Here is a tiny trained network, its code and every weight. The questions are about switching its units off for an input and a class, where a switched-off unit gives its printed mean instead of its output.

import numpy as np


def w(rows, s, z=0):
    codes = np.array(rows[::2]) - 128.0
    scale = np.full(codes.shape[1], s)
    scale[-1] = z or s
    return codes * scale


def norm(h):
    return h / np.sqrt((h * h).mean(-1, keepdims=True) + 1e-5)


def f(y):
    return np.maximum(y, 0)


def log_softmax(a):
    a = a - a.max(-1, keepdims=True)
    return a - np.log(np.exp(a).sum(-1, keepdims=True))


def net(x, mask):
    res = np.array(x, float).reshape(1, 2) / 4 @ E
    u = 0
    for l in range(4):
        y = f(norm(res) @ A[l][:, :-1].T + A[l][:, -1])
        res = res + np.where(mask[u : u + 4], y, B[l][:, -1]) @ B[l][:, :-1]
        u += 4
    return log_softmax(norm(res)[-1] @ U[:, :-1].T + U[:, -1])


A, B = {}, {}
E = w([
[165,153,89,136,15,50,175],'x0',
[2,134,126,142,167,98,202],'x1',
],0.0092)
A[0] = w([
[110,165,74,172,83,37,217,51],'L0N1',
[2,153,163,184,178,148,95,32],'L0N2',
[65,99,176,117,140,102,108,6],'L0N3',
[71,116,83,139,144,97,133,72],'L0N4',
],0.0071,0.0014)
B[0] = w([
[125,154,171,87,68,48,163,240],'L0N1',
[106,93,85,100,228,156,181,254],'L0N2',
[135,79,143,39,149,207,131,174],'L0N3',
[170,123,124,50,2,132,37,178],'L0N4',
],0.0098,0.0058)
A[1] = w([
[201,155,119,127,48,72,131,173],'L1N1',
[151,44,217,166,222,179,86,45],'L1N2',
[139,206,253,150,206,196,61,5],'L1N3',
[151,123,79,59,87,240,117,147],'L1N4',
],0.0057,0.0028)
B[1] = w([
[103,82,73,235,181,151,168,254],'L1N1',
[77,181,169,103,55,1,118,217],'L1N2',
[106,128,181,86,91,104,100,178],'L1N3',
[81,207,129,128,164,160,88,211],'L1N4',
],0.0085,0.0059)
A[2] = w([
[100,47,161,75,255,139,119,149],'L2N1',
[87,92,134,181,135,130,137,16],'L2N2',
[61,126,131,110,160,148,144,143],'L2N3',
[195,196,85,223,162,224,113,4],'L2N4',
],0.0094,0.0029)
B[2] = w([
[151,170,75,208,191,178,169,254],'L2N1',
[183,2,106,81,113,83,134,132],'L2N2',
[182,121,66,171,128,205,111,200],'L2N3',
[102,80,51,30,119,122,82,181],'L2N4',
],0.0086,0.0092)
A[3] = w([
[110,117,120,163,149,154,138,55],'L3N1',
[106,153,90,111,84,70,203,155],'L3N2',
[125,167,171,202,145,82,248,3],'L3N3',
[150,185,175,123,88,108,97,237],'L3N4',
],0.011,0.0018)
B[3] = w([
[125,134,102,162,173,123,149,180],'L3N1',
[104,141,198,138,135,126,190,254],'L3N2',
[108,166,159,7,134,159,147,210],'L3N3',
[127,156,182,163,132,153,76,204],'L3N4',
],0.016,0.0067)
U = w([
[166,58,7,51,102,143,31,143],'0',
[129,200,244,134,126,144,20,171],'1',
[88,173,241,49,76,107,234,181],'2',
[162,143,144,203,65,56,156,97],'3',
[108,85,138,163,130,98,115,1],'4',
[117,83,144,147,153,62,112,14],'5',
[103,178,45,144,234,198,162,197],'6',
[182,57,35,151,53,79,185,104],'7',
],0.013,0.0069)

Each question gives the input, the list of numbers given to net, and the class t.
The units are the neurons (one row each of A and B). Each row of codes is followed by its name. A weight is (code - 128) times the scale printed after its matrix; where a second scale follows, it is the last column's (A, B and U).
mask holds one flag per neuron, layer by layer. A switched-off neuron (its flag False) gives its mean, the last column of its row in B, instead of its output. The means were averaged over made-up inputs and are rounded, as every weight is.
A unit's drop is (log p(t) with every unit on - log p(t) with that unit switched off) / (log p(t) with every unit on - log p(t) with every unit switched off).
most important unit: the unit with the biggest drop
top k neurons: the k neurons with the biggest drops, biggest first
drop when u is switched off: that unit's drop, to one decimal
input [3,-3], class 7: most important unit -> L1N1
input [0,-3], class 0: top 2 neurons -> [L0N2, L2N4]
input [-1,-3], class 1: top 2 neurons -> [L0N1, L0N4]
input [-1,-6], class 0: top 3 neurons -> [L2N4, L0N2, L0N3]
input [0,0], class 0: top 4 neurons -> [L1N2, L0N3, L0N2, L0N1]
input [-8,-4], class 1: top 2 neurons -> [L1N2, L1N1]
input [-8,-6], class 1: top 2 neurons -> [L1N2, L0N2]
input [4,-6], class 0: top 2 neurons -> [L0N1, L2N4]
input [4,-8], class 0: top 2 neurons -> [L2N4, L0N1]
input [5,-6], class 7: top 2 neurons -> [L1N1, L0N3]
input [0,-1], class 0: top 2 neurons -> [L0N3, L0N2]
input [3,-8], class 0: drop when L2N4 is switched off -> 0.2
input [0,-8], class 0: drop when L2N4 is switched off -> 0.4
input [1,2], class 2: most important unit -> L0N1
input [1,-6], class 0: drop when L0N3 is switched off -> 0.0
